Each row, then the group of its hidden value
[ 102   73   44  133   53  -24   -2   94  -38   94  -74 -127   -8  -52
  224 -130  -19  -72   50 -131  200  179 -100   34  -46 -101   56   26
  -93  -47  208   83  183    6  -12   98 -102  -13  183   60  -27  127
  217  110  -10  137]	P
[ -34   20  -70  -84 -167  -38  124  -49  -53  -40   12   60    5    7
  123   59  -78   61   40  -21  104 -121   45    1   37   29   11   40
   25   11   -1  -21  -39  -57   44  -66   64   31 -108  -19   48   43
 -114   28   -5  -49]	T
[  59  107   -7  200   74 -251    2 -105  -81   96  -92   26  108   52
   64   -6  -35  -79   55 -140  144  -38  -25 -121   13  -67   -8  105
   48  -17    4  -44  172  -81    0   65    0 -116    2   -6  -47  -10
   58  130 -182  101]	U
[ 150  -79  170 -271 -274  -53  179 -149  147   65    1  142 -185 -154
  216   49   36   75  -40  -18  102  -23  -18  175  -78  -57   29 -100
  117  282  102   51  -39  -79    6 -121  -18   52 -210   35  249   27
 -179 -106   57 -113]	L
[  20   27   28  -17  -89  -29  155  -47   -8  -29  -12   64  -28  -75
  172   22   35   29   84 -104   46  -39 -118   15  -16   19   87    8
   90   30  174  -13   66  -81  -89  -19  -48   33  -55    3  154   96
   -4  -42   63   41]	H
[ 157  120  -35  140   25 -219  -33  -16  -48  178  -90   -9   38   35
  133  -61  -67 -100   33  -78  249   40   30  -57  -66 -111   -1   83
  -26   -6    9   57  192  -43  119  144  -65 -100   76   12 -116   32
  116  190  -91   40]	L
[  91   72  103  -31 -104  106   38   38   50   24   25   21  -86 -219
  166  -87   68   38    0   22  164   83 -107  157  -97   41   65  -75
    8    2  128   51  112  -70  -65   57  -42   61    5   -1  120    9
   69  -37  188  -28]	P
[  54  -24  -45  -15  -69 -144   39  -73    2    6  -10  130   53  -29
   22   13  -80  -78   15  -37   72 -172   44  -96   13   13   45   75
  105   34  -10  -71   62  -77   44   94  -63  -57  -60  -51    4   -7
  -85  -41   57 -124]	Z
[ -11 -102  -81   42   -9  -45  -23   45  -40  -68  -15  -99   98    4
   21 -104 -138  -80  -36  -91   62  -38   31 -115  117  -11    6   50
  -37  -32   51  -49  -33   49   32   45  -46  -36   97    9  -62   20
  -10  -15  -55  -19]	D
[ -44  -55  -63  -62 -104  -39   64  -57  -17  -95   41  141   68  -60
   -8   38  -86  -28   11  -12   16 -224   37  -84   67   88   50   71
  102  -10  -14 -121   -8  -76  -10   33   -8  -11 -100  -65   45  -15
 -146 -114  108 -151]	T
[   4  -19 -138 -119 -190   62  144    6   -1 -130   54   -2  -40  -69
  102  -38    7  112   19   17   14  -76  -31  -16   20  119   74  -74
   83   29   81   31 -126    2    0  -25  -38   75  -46  -24  124   48
  -77  -40  119  -55]	U
[  40   42  196   56   26    9   -8  -26    6   74  -46  -21  -38 -137
  180  -57   16  -35  -10  -93  183  119  -85  113  -19  -93    2   19
  -41   35  138   -3  163  -45  -97  -35   25  -16   24   63   66   40
   79    5  -38   88]	P
[-150 -197  230 -255 -304  263  106  136   20  -86   82   -8  -30 -178
  217   50 -215   14  -37  -63  160  -26    4  311  105  -16  -19   48
 -229  -70  135 -112  -42  -92  -37 -166  140  192  -93   29  110   65
 -171 -219  156 -158]	L
[ 102   19 -169  128  -58 -167  -30   85  -80   59  -71 -192  112  114
   82 -141 -161  -55    1  -83  194   45   66 -104   46  -56  -32   21
 -116  -68  -19   68   -3   39  185  118  -48  -43  154   -5 -167    3
   83  210 -166   43]	T
[ 106   91   97  -75 -206   21  172  -41   43   38  -18  -20 -132 -124
  264  -21  103  143   43  -36  149  110 -130  185  -89   -2   38 -127
   28  102  156  111   18  -77  -49  -90   16   94  -82   30  210   51
   17   49   16   83]	H
[ 111   65   65   21 -116   11   51   18   29   39  -20  -78  -52 -124
  168 -105   50   58   -3  -29  167  118  -98  115  -57    0   17  -97
  -15   28  104   76   52  -44  -23   14  -17   43   20   17   94   -9
   71   53   14   56]	H
[  17   59   43  105   60   38   23   97  -72   44  -61 -141  -17  -37
  253  -97  -32  -44   61 -146  184  175  -97   41   -1 -103   47   55
 -118  -57  232   63  145   31  -46    9  -46    7  169   87  -12  178
  192   98  -35  173]	P
[  92  -60  -97   62  -21 -142   24    4   -1  -21  -33  -25   80   -6
   27  -96  -66  -89   13 -103   35  -64  -24 -147   35    7   63   20
   68   10   82  -19   27   -3   32  137 -148  -52   76  -23  -12   18
   20  -11    9  -29]	U
[  35  469    3  366  -58 -269    9  -79 -227  250  -90   54  173  100
  131  101  -20   71  162  -48  417  -10  -25   88 -103    1 -114  131
 -111 -275 -213  -12  343 -296   80   75  259  -44 -121  -91 -130 -151
  128  418 -251  170]	D
[ -89 -217  175 -261 -377   77  149   -2   50  -89   41  -10    1  -87
  138   66 -198   73  -68  -63   98  -99   51  228  140   -9  -71  -32
 -128   59   15 -104 -173  -99   19 -222  177  152 -195   -6  145  -44
 -286 -163  -37 -154]	T
[ 152 -104  -81 -203 -225 -121  207 -148  108  -61  -13   18 -125  -34
  132  -34   62  113  -24  -36  -47  -56  -25  -49   -7   18   66 -164
  212  296  110   96 -203   37   27  -91 -111   20 -114   19  225   46
 -152  -44  -27  -32]	U
[  63 -108  266 -207 -271  -13  229 -136  127   -5  -18   69 -132 -162
  236   60   51   99   -3 -117   42   11 -126  219   -8  -49   22 -116
   76  231  185   -8  -46 -116 -118 -207   41  102 -212   41  325   29
 -163 -153  -19    2]	H
[ -21  -81  -30   14  -59  -44  -69   29  -36  -19  -12  -94   95    1
   15  -87 -180  -63  -80  -34  152  -37  106  -38  118  -35  -64   56
 -100  -27  -60  -55  -40   25   89    3   59  -34   44    4 -106  -47
  -61   29 -108  -61]	T
[-197  376    2  240  210   11 -165 -149 -223   57   33  224  104  -78
  -33  106   18    8   25  118  301 -141   95  -42    0   66  -86  263
   23 -210 -248 -164  311 -139  -93  -18  303 -147 -133  -30 -144  -97
   21  165  -41   33]	Z
[ -27  141  164  162  227 -109   11 -173  -62   74  -66  205    6 -100
  126   73   85 -110   89 -143   98  -43 -111  -68  -30  -84   74  182
  150   27  151 -111  331 -103 -211    4   -8 -135  -46   46   79  110
   87  -26   -9  128]	P
[  45   86   29  198   95 -219  -24 -111  -59   73  -67   76  117   -6
   18   -9  -21 -104   38 -125  117  -72  -38 -120   14  -37    5  114
   79  -25    4  -91  198  -99  -44   91  -15 -125  -11  -20  -30  -39
   42   55 -112   54]	U
[ -76  -65 -161  -61 -324  126  154  313 -136  -79   12 -278   86  102
  271  -61 -286   57   92 -119  199   55   12  128  106   12   11   21
 -338 -254  135   65 -118   -5  178   -8   34  211  143   -8  -87  154
   33  119   17    8]	T
[  21  -23   66   65  121   -5   17    5  -11   -2  -46    0  -15  -93
  157  -70    1 -112   37 -144   66   52  -99  -55   13  -78   99   80
   38   28  241  -20  157   21 -115   45 -124  -51  114   66   48  162
  117  -57   51   83]	P
[ 147  -20  165 -220 -154  -52  251 -193  130   40  -42  128 -242 -142
  305   51  156  102   34  -86   24   46 -123  121 -102  -82  103 -121
  205  342  260  105   -2  -33 -109 -169  -79   36 -161   85  340  159
  -78  -82   29   54]	P
[ -64  -10   11 -114  -47   58   71  -64   -9  -65   60  219  -35 -138
   82   75  -27  -29   27   11   55 -178   12  -15    4   56   87  110
  120   19   68  -99   81  -69  -71    0  -14   -8 -111  -13   89   84
 -107 -147  215 -139]	L
[  48   57  102  -56 -251   -8  142  -37    4   34  -23  -85  -59  -59
  221   -9    9  157    5  -52  184   92  -68  198  -12  -16  -52 -109
  -65   58   51   64  -45  -85    2 -156  130   99 -112   23  148  -27
  -50   87 -129   81]	U
[  37   65  141   52  -30  -22   49  -41  -14   62  -55  -66  -42  -76
  206  -42   25   29   11 -106  177  127  -88  106   -8  -87  -16  -11
  -42   49  127   31   97  -41  -71  -89   57    3   -2   67   87   47
   63   68 -118  140]	H
[  14 -129 -296 -194  -57  -17  121  -91   21 -197   42   35  -79    7
   30  -58    3   51  -31   30 -121 -162   81 -260   77   80  115  -41
  244  214   87   47 -245  172   36  -39 -153  -43   -5   24   92  143
 -142  -75   78  -83]	T
[  82   82  117  -60 -221    6  163  -44   26   46  -25  -49 -104  -98
  257  -13   71  150   31  -53  170  113 -114  201  -61  -19   -3 -118
  -14   85  121   92    4  -86  -36 -126   70   98  -96   32  192   21
   -3   70  -54   95]	H
[ -97   16  -43   83  122 -122  -55 -131  -89  -35   -5  162  116   -6
  -54   51  -91 -115    0  -43   65 -215   89 -190   98    0    3  201
  105  -20  -70 -171  115  -42  -42   24   48 -143  -60  -21  -69   -5
  -86  -35  -39  -59]	T
[ 144  -88 -176 -227  -94  -32  106 -101  106  -77   35  109 -161  -97
   80  -71   62   27  -46   70  -37 -102   49 -145  -46   45  129  -83
  262  272  103   95 -135  108   48   35 -207  -43  -30   22  133  113
 -105  -90  184 -142]	L
[-148  -43 -121 -121  190  109   21 -116  -51 -164   68  223  -84 -105
   47   46   20  -63    1   18  -57 -189   58 -227   65   33  139  181
  232  109  139  -96   31  116 -143  -55  -82 -112  -19   69   61  233
  -78 -172  205  -68]	L
[ -27 -102  -85   13  -24  -44  -56   42  -49  -48  -11  -90   98   20
   13  -91 -184  -82  -63  -51  111  -56  104  -99  128  -32  -31   75
  -73  -27  -20  -53  -49   55   83   25    7  -46   79   11 -111    3
  -48   13  -79  -57]	T

Next part:
[ 228  233 -255  -40   80 -174  -21  251 -189 -153   88 -395 -183 -114
   21  131 -345 -110 -165  136 -318 -186 -136  135 -107  -40  159  311
 -363  -20  -25  248  244 -104  -59  235 -213 -253  150 -339  -55  -18
    6   -1 -117  -18]	j366
[ -49  -26 -102   28 -339  -20  215 -265  141 -191   38   11  239  157
 -139  265 -244  369   -2  -39   22   63  -36  214  155 -285  436  -35
   32 -152 -105   53  206  -21 -142  -19  316 -133   48 -259  327  241
  157 -163 -226 -103]	J237
[  88  246 -268  -45  234 -152 -128  320 -257  -68  150 -452 -439 -170
   70   11 -190 -206 -266  231 -355 -259 -124  -34 -176  123  -66  373
 -386   63   58  311  159  -75   95  335 -405 -159  104 -189 -187 -164
   54   89   63  -65]	j366
[ -69 -224  122  -19   44  169 -367 -186   79  527 -101 -172  102 -335
  119 -292  330 -435 -240 -140  -67 -191  165   62  176  309 -122 -201
 -422 -107  459 -183   58  128   77  240  222    9  129  -48 -364  281
 -125   -2  171  158]	J237
[-400 -203  -39   14 -432   10   92 -196  170   52  131   68  363  158
 -295  397  141  255  138 -117  -41  118   56  169  165 -116  170 -214
  280 -176 -212 -218    4  -32 -305 -186   89  -81 -114   63  487  110
  -36 -352 -445   45]	j209
[-419 -336   78  107 -196  143 -123 -259  162  351  121   22   52   -2
    2 -146  482   73   -9 -162   39  -46  208  -21  197   33  -59 -204
  141   12  207  -34 -162  152   30   59  112   63 -220  244  326  -15
   20 -107   40  -56]	J902
[ 261  -88  193  122   49  205 -667  266  -91  593   32 -139 -151 -482
  269 -717  643 -732  -51 -120 -218 -235  210   99  -17  407 -376  168
 -199  172  477  221  -50 -197  178  137 -124 -278 -249  182 -317 -300
 -332  153  317  304]	J237
[-416 -213  -45   13 -421  111    8 -236  174  129   45  227  488  112
 -297  272  211  218  128 -279  158  208   85   84  233  -14   54 -116
  252 -158   10 -233   61 -144 -233 -103  315  -14 -158  163  234   94
  191 -355 -336  216]	J78
[  31 -133  -73   88 -233   10  267 -400  244 -180   62 -167   56   28
   72   53 -169  376 -131   38  -24 -146    2  240  146 -403  427 -206
 -164 -144  -27  139   87  304    4  105  283 -105  133 -454  404  346
   82  -40  -64 -271]	J902
[ -39 -293  281   89 -126  296 -415 -257  184  482  -17   -8   30 -293
  179 -507  664 -332 -116 -107  -34 -186  232   71  182  205 -134 -266
  -80    3  399  -36 -115  130  174   10  164  -55 -172  118  -52   91
 -221  106  270   89]	j637
[ -14  -52  153  -49  174  138 -499  166 -208  460 -190 -149  -93 -394
   61 -246  398 -577 -237  -49 -136 -237   98 -114   96  410 -240   58
 -177  144  371   -8   23   30   86   11 -224 -100  -91  256 -365 -106
 -191  110  221  319]	J237
[-186  160 -279  -92  151 -216  -81  376 -317  -32  135 -375 -227  -34
 -136  339 -111 -123 -124   96 -329 -155 -104 -110  -99  107  -60  306
 -112   78  -76  105   78  -71 -151  132 -543 -114  -38   88   89 -250
   24  -99 -225   60]	j473
[ 134  145 -223  -61   95 -177 -160  365 -218   40  106 -436  -98 -198
  -16  148 -124 -317  -96   57 -398 -204  -76  121 -117   94  -21  233
 -332  -21   -9   86  146 -111 -175  181 -375 -264   76 -185  -45  -93
 -163  -85 -241  137]	J78
[-393 -388  137   58 -165  109  -50 -284  111  331  -65  -13  196  -43
  -42   44  409   72  -33 -219   55 -107  195  -24  306  -73   88 -330
  153   40  164 -155 -172  364 -113 -115   51   42 -190  245  456   92
  -87 -134  -78   36]	J902
[ -79  -94  -24  -20 -179  151 -253 -187  166  270   73  -30  216 -149
  -28 -134  195 -205 -103 -111  -30   15   73  151   91  236  -82  -66
 -284 -238  270 -154  168 -195   22  229  358  -39  100 -144 -332  249
   69 -116  -13  147]	j473
[-328 -116  -65   -6 -137  -40  244 -335   92 -167   59 -161  -87  162
  -81  302  -77  415 -177  119  -59 -131  -20  -24  159 -274  361 -204
   63  -52 -118   40   -6  352  -26  -22  -25   50   13 -100  506  202
  105  -36  -86 -321]	J902
[  62  129 -230 -109 -220 -156  175 -107   42 -264   68 -228  240  117
 -191  486 -463  172  -69   57 -211   12 -147  269   39 -181  455    1
 -241 -292 -191  -97  337 -122 -272   72  156 -172  250 -458  112  367
   43 -196 -416  -61]	J78
[  93  108   40  -21   42  -12 -116  113 -192  -70  -75 -205 -233 -121
    5   46   33  -94 -186  171 -216 -238  -54  -34   31  -25  170  111
   36  156  -26  235   50  100   28 -150 -351 -207 -120   33  160 -126
 -140  151   62   -8]	J902
[ -95 -100  161  -13 -146   14  -70    4 -130   54 -177  -22  123  -16
 -133  232  204    4    6  -67  -90 -121   47  -16  219 -127  277  -97
  330  167  -64    0  -52  186 -209 -422 -261 -178 -288  280  506  -89
 -234  -22 -171  128]	j637
[ 341   -8   31   34   27  -33 -110   74  -84   71 -105 -330  -38 -270
  154 -107  -45 -229 -147    9 -246 -305   13  204   62 -120  235    8
 -287   55  113  176   98  189  -57   20 -123 -303   49 -267  123   86
 -267   78  -15   56]	J902
[ 111  163 -140  -17  239  -78  -79  184 -221  -79    5 -403 -445 -229
  118  -50 -125 -140 -341  244 -263 -343  -96  -66  -81   26   18  233
 -304  130   69  342  100  160  155  197 -384 -153   87 -178  -83 -101
   10  176  177  -86]	J237
[-463  -44 -194  -27 -243  -81  216   31  -85 -186    2   62  229  147
 -387  620  -56  384   44  -89   56   88  -71  -73  139 -178  104   70
  385   22 -278  -45   32   29 -305 -240 -207  -79 -178  207  479 -144
  231 -332 -451  175]	j209
[ 400 -214  481   27 -201  293 -766  -65  103  758 -147  -11  331 -415
  195 -618  685 -863   50 -239 -232 -130  291  341  188  423    5 -255
 -196  -75  499 -208   56 -237  -37 -138  290 -299 -160   96 -312  187
 -676  109  144  351]	J902
[  40   84 -241  -82  -71 -135  176  -59   20 -223   32 -343   68  -80
 -104  382 -396   98 -209  139 -224 -155 -149  208    2 -158  262  -32
 -359 -229 -168  -25  246  108 -165  137  -31 -171  325 -514   37  323
   23 -151 -298  -34]	j209
[  68  125 -155 -103  308 -160 -215  264 -277  152   13 -536 -315 -247
   90   43 -126 -395 -310  142 -397 -335  -53  -25  -73  195  -12  171
 -503   35  162   96  133   97    2  296 -398 -115  181 -151 -215    8
 -146   74   26   -6]	j366
[ 197   81  -29   24  233   84 -136  129 -193    0 -218 -235 -292 -429
  148 -205   14 -207 -384  117  -50 -361  -59  -83   29   36  -98  198
 -278  197  207  346   91  261  217   93 -253 -192   56 -136 -246  -95
   71  196  298  174]	J902
[ -72  -88  -15  113  -16  -21  -54  119  -89   14  135 -228 -298  -87
   95  -97  296   42  -38   53 -196 -266   59  -34   18 -165    3   75
  142  235    1  319 -192  236   33  -56 -439 -165 -314  148  553 -320
 -117   65   23  -88]	j637
[ -48  -96 -104   -4   38  -14  163  -34 -113  -29 -319 -116  203 -232
  -79  258 -207  112 -220 -164  135 -177  -39   -7  232 -205  157   30
 -151   87   93   55  126  385 -132  -16    2 -125  114 -130   99  124
  190 -144 -121  276]	J237
[-226  -28 -130  -34 -242   16  124 -134   67 -131   -4   -3  225   10
 -246  377  -86  219  -76   -1    8   22  -68   83  111  -97  129  -51
   64 -147 -158  -80  142   10 -167  -85   53  -97   48 -123  147  146
  147 -226 -286  112]	j209
[-347 -104 -155   16   73    3  162  -58 -111  -36 -150  -91  -49 -119
  -99  230  -49  243 -255  -54  145 -162  -26 -192  176 -126  -15   68
   -3  139   68  129   10  381   11   56 -142   26    1   70  163  -48
  334 -106    5  105]	J237
[-206 -116  -29   35 -391   87  101 -428  274  -34  137   84  216  184
 -112  108  -17  327  -10  -36   49  112   42  186  165 -130  323 -157
   37 -236    6  -44  153  -84  -29   62  464   -7   26 -180  214  309
  167 -141 -104 -191]	J237
[-335 -225  -14   28 -251  179 -223 -157  163  337   87  100  296 -106
 -126  -54  405  -89   10 -229   72   77  137   53  150  205 -215  -93
    8 -143  213 -189   14 -141  -58   97  246    2 -100  137  -86   55
  112 -237 -111  248]	J78
[-228   55 -247   15 -209   33  300 -150   80 -380   22   22   27   -2
 -227  361 -222  461 -181  129  107  -16 -158   15   43 -228   77   81
   75  -90 -244  157  156   90    0  -16   11  -98   93 -249  136   64
  398 -165 -163   30]	j209
[ -48  -85    3   27 -317   43 -363   35  130  342  309  -93  185  -16
  -49 -117  364 -308  173 -106 -302   59  130  277  -22  234  -53  -28
  -48 -201   89 -131   52 -422 -162   98   99 -186 -141   21   42    0
 -265 -177 -238   76]	J78
[-260 -131  -48   36 -241   33  271 -383  150 -186   -5   -8   66  132
 -106  252  -85  478 -131   29   83  -55  -13   32  209 -321  367 -175
  128  -57  -93   68   42  288  -23  -73  159    1   -8 -128  461  214
  195  -76  -83 -204]	J902
[-184 -197 -283   73   -7 -108  350 -202   81  -63   -5 -295   72  -83
   31  205 -293  348 -201 -128   50 -193   -1   96  162 -360  192  -64
 -348  -62   75   96   62  471  -82  342  135  -15  238 -383  312  243
  288 -220 -157  -84]	J237
[   2  152 -145  -86  510  -98  -96  204 -335  -41  -96 -583 -663 -361
  171  -17 -111 -237 -569  351 -308 -536 -121 -259  -79  108  -94  168
 -464  202  138  311   28  460  251  258 -643  -40  189 -141 -207  -76
    6  280  316 -109]	J902
[ -66  -38  186    5 -242   45 -134  -20  -69   20  -40   36   51   75
 -125  139  270   17   66   14 -142  -53   46   23  155  -77  285  -57
  416  127 -103   57  -39   -5 -140 -430 -215 -193 -363  296  507 -138
 -253   27 -117   16]	j637
